[[ 23  31]
 [-16  -7]
 [-12   6]
 [-32 -15]
 [ 32 -27]
 [ 45 -28]
 [  3  30]
 [-67 -20]
 [-26 -41]
 [-60  37]]
=>
[[-60  37]
 [ 23  31]
 [  3  30]
 [-12   6]
 [-16  -7]
 [-32 -15]
 [-67 -20]
 [ 32 -27]
 [ 45 -28]
 [-26 -41]]

[[-52 -16  15  21 -11 -15 -31]
 [ -6 -10   3  -6  -8   3  -6]
 [ -5  31  29   8   2   6  33]
 [ 82 -27 -41  14 -17 -18 -28]
 [ 21   1  -9  -2  -9   8  11]
 [  7  23  10  -9  25  13  20]
 [  7  -5  -3   2   1  15   8]
 [-33  13  -5   4  18   7   1]
 [ -2   4   5  -6  17   6  14]
 [-37  -8   2  -6  -6  -2   4]
 [ 39   2  12  -6   1  -9   0]
 [ 80   3  11  -1   8  15  13]]
=>
[[ -5  31  29   8   2   6  33]
 [  7  23  10  -9  25  13  20]
 [-33  13  -5   4  18   7   1]
 [ -2   4   5  -6  17   6  14]
 [ 80   3  11  -1   8  15  13]
 [ 39   2  12  -6   1  -9   0]
 [ 21   1  -9  -2  -9   8  11]
 [  7  -5  -3   2   1  15   8]
 [-37  -8   2  -6  -6  -2   4]
 [ -6 -10   3  -6  -8   3  -6]
 [-52 -16  15  21 -11 -15 -31]
 [ 82 -27 -41  14 -17 -18 -28]]

[[ -3  15 -23  -7   6  -7   2  -3   6]
 [  1 -65   6 -22  28   3 -16 -15 -17]
 [ -3  -8  -4  -1 -24  -2  -8  -5  -8]
 [ -1 -36 -23  -9   8  -5   3 -30   7]
 [ -5  38 -16 -21  40  -6  -3  12   1]
 [ -4 -18  -3  10 -58  -2  -7 -17  -9]
 [ -3 -11 -11 -22  38  -3  -6  -8  -3]
 [ -5   5  -7 -25  38  -3  -8  -8  -6]]
=>
[[ -5  38 -16 -21  40  -6  -3  12   1]
 [ -3  15 -23  -7   6  -7   2  -3   6]
 [ -5   5  -7 -25  38  -3  -8  -8  -6]
 [ -3  -8  -4  -1 -24  -2  -8  -5  -8]
 [ -3 -11 -11 -22  38  -3  -6  -8  -3]
 [ -4 -18  -3  10 -58  -2  -7 -17  -9]
 [ -1 -36 -23  -9   8  -5   3 -30   7]
 [  1 -65   6 -22  28   3 -16 -15 -17]]

[[  9 -23  -9 -22   7   5]
 [ 12   0  21  23  14 -80]
 [ 17 -11  48  20  -2  32]]
=>
[[ 12   0  21  23  14 -80]
 [ 17 -11  48  20  -2  32]
 [  9 -23  -9 -22   7   5]]

[[-68  53 -11]
 [-64   5 -13]
 [-54  72 -13]
 [-54  16   7]
 [-81  31  -4]
 [-54  71 -13]
 [-51  74 -13]
 [-79  29  -7]
 [-54  -4 -14]
 [-27  66 -33]]
=>
[[-51  74 -13]
 [-54  72 -13]
 [-54  71 -13]
 [-27  66 -33]
 [-68  53 -11]
 [-81  31  -4]
 [-79  29  -7]
 [-54  16   7]
 [-64   5 -13]
 [-54  -4 -14]]

[[-25  -6 -56 -63  -7  -6]
 [ -3   1 -11 -12  -4  12]
 [  1   2   2   4   2   5]
 [  3  -2  12  15   2  -9]
 [  8  -3  27  33  -2  -4]]
=>
[[  1   2   2   4   2   5]
 [ -3   1 -11 -12  -4  12]
 [  3  -2  12  15   2  -9]
 [  8  -3  27  33  -2  -4]
 [-25  -6 -56 -63  -7  -6]]

[[ 50 -82 -42  20  57  29]
 [-54  35 -81  38  32 -24]]
=>
[[-54  35 -81  38  32 -24]
 [ 50 -82 -42  20  57  29]]
---
[[ 20  31 -25  42 -24 -51 -27  34  76  -4  69  30]
 [  6 -27 -11  -4  17  -5 -16  16  22 -10  18  -6]
 [-21 -22   6  -4 -20 -12  17 -16   1  -7 -10   0]
 [ 11 -27  11   2   8  16  19 -14   5  -9  -8  11]
 [ -5 -17   3  -5  26 -18 -23  31   9   7  25   7]]
=>
[[-21 -22   6  -4 -20 -12  17 -16   1  -7 -10   0]
 [ -5 -17   3  -5  26 -18 -23  31   9   7  25   7]
 [  6 -27 -11  -4  17  -5 -16  16  22 -10  18  -6]
 [ 11 -27  11   2   8  16  19 -14   5  -9  -8  11]
 [ 20  31 -25  42 -24 -51 -27  34  76  -4  69  30]]

[[-17 -54 -66  -9  10  68 -27  67 -29 -21]
 [-20  14 -49   8  10  18 -23  58   0 -22]]
=>
[[-20  14 -49   8  10  18 -23  58   0 -22]
 [-17 -54 -66  -9  10  68 -27  67 -29 -21]]

[[  9 -32 -57]
 [ 35 -51  32]
 [-31 -46  34]
 [-13 -47 -53]
 [-28  57 -69]]
=>
[[-31 -46  34]
 [-28  57 -69]
 [-13 -47 -53]
 [  9 -32 -57]
 [ 35 -51  32]]

[[ 62  22 -43  18  47   3]
 [ 38 -10  27  21  55  52]
 [-16  70 -22  72  16  19]
 [-24 -45  72 -22 -60  45]
 [-48   6 -48 -63  17  20]
 [ 32  19  40  61   6 -48]
 [-75  -3  29   3 -36  15]
 [ 37  27  -5 -15  71 -54]]
=>
[[-75  -3  29   3 -36  15]
 [-48   6 -48 -63  17  20]
 [-24 -45  72 -22 -60  45]
 [-16  70 -22  72  16  19]
 [ 32  19  40  61   6 -48]
 [ 37  27  -5 -15  71 -54]
 [ 38 -10  27  21  55  52]
 [ 62  22 -43  18  47   3]]

[[ 41  -8   1  -8  -1 -24]
 [-17  11   6   5   2   7]
 [-30  39   0  18   2   1]
 [  1 -21  17 -23   8  -8]
 [ 39 -11   4  -8   3 -35]
 [-14 -10  10  -2  -2  33]
 [ 59  -3  -8   5  -7 -25]
 [-12  32  -6  26  -5  13]
 [-39  54  -9  41  -6  29]
 [-15  25  -4  26  -7  29]
 [ -7  43  -7  22  -2  -8]]
=>
[[-39  54  -9  41  -6  29]
 [-30  39   0  18   2   1]
 [-17  11   6   5   2   7]
 [-15  25  -4  26  -7  29]
 [-14 -10  10  -2  -2  33]
 [-12  32  -6  26  -5  13]
 [ -7  43  -7  22  -2  -8]
 [  1 -21  17 -23   8  -8]
 [ 39 -11   4  -8   3 -35]
 [ 41  -8   1  -8  -1 -24]
 [ 59  -3  -8   5  -7 -25]]

[[-19   0 -22]
 [-31 -10 -29]
 [ 21 -10  29]
 [  9  13 -31]
 [-10 -12  56]
 [ 10  18 -17]
 [ 78  24  11]]
=>
[[-31 -10 -29]
 [-19   0 -22]
 [-10 -12  56]
 [  9  13 -31]
 [ 10  18 -17]
 [ 21 -10  29]
 [ 78  24  11]]
---
[[ -1 -27  60 -19 -18]
 [ 76  -8 -26  69  12]
 [ 32   8  20  49 -52]]
=>
[[ -1 -27]
 [ 76  -8]
 [ 32   8]]

[[-29  36  -1]
 [ -6   3  -5]
 [-74  70 -27]
 [-10   5  -2]
 [ 18   1   7]]
=>
[[-29  36]
 [ -6   3]
 [-74  70]]

[[-31  54 -24   1]
 [-48  23 -42  53]
 [-53  33 -20  65]
 [-49  43  -6 -40]
 [ 46  39  10  15]]
=>
[[-31  54]
 [-48  23]
 [-53  33]]

[[-35   3 -56  55   4]
 [ 11 -13 -60 -17  29]
 [-16   0   3  -7  -9]]
=>
[[-35   3]
 [ 11 -13]
 [-16   0]]

[[ 42  12 -25]
 [  6  73   2]
 [-10 -38  -3]
 [ 33 -79 -39]
 [  1  41  -6]]
=>
[[ 42  12]
 [  6  73]
 [-10 -38]]

[[-10  -2   6]
 [ 14 -12  22]
 [ -3   7   8]
 [-33 -24  68]]
=>
[[-10  -2]
 [ 14 -12]
 [ -3   7]]

[[-20 -31  20  58]
 [ 45  21 -23 -66]
 [ 21   6 -15 -51]]
=>
[[-20 -31]
 [ 45  21]
 [ 21   6]]

[[ 26   2 -21]
 [ 25  -5 -13]
 [ 20   1  -7]
 [ 26  -6 -28]
 [ 58 -33 -23]]
=>
[[26  2]
 [25 -5]
 [20  1]]
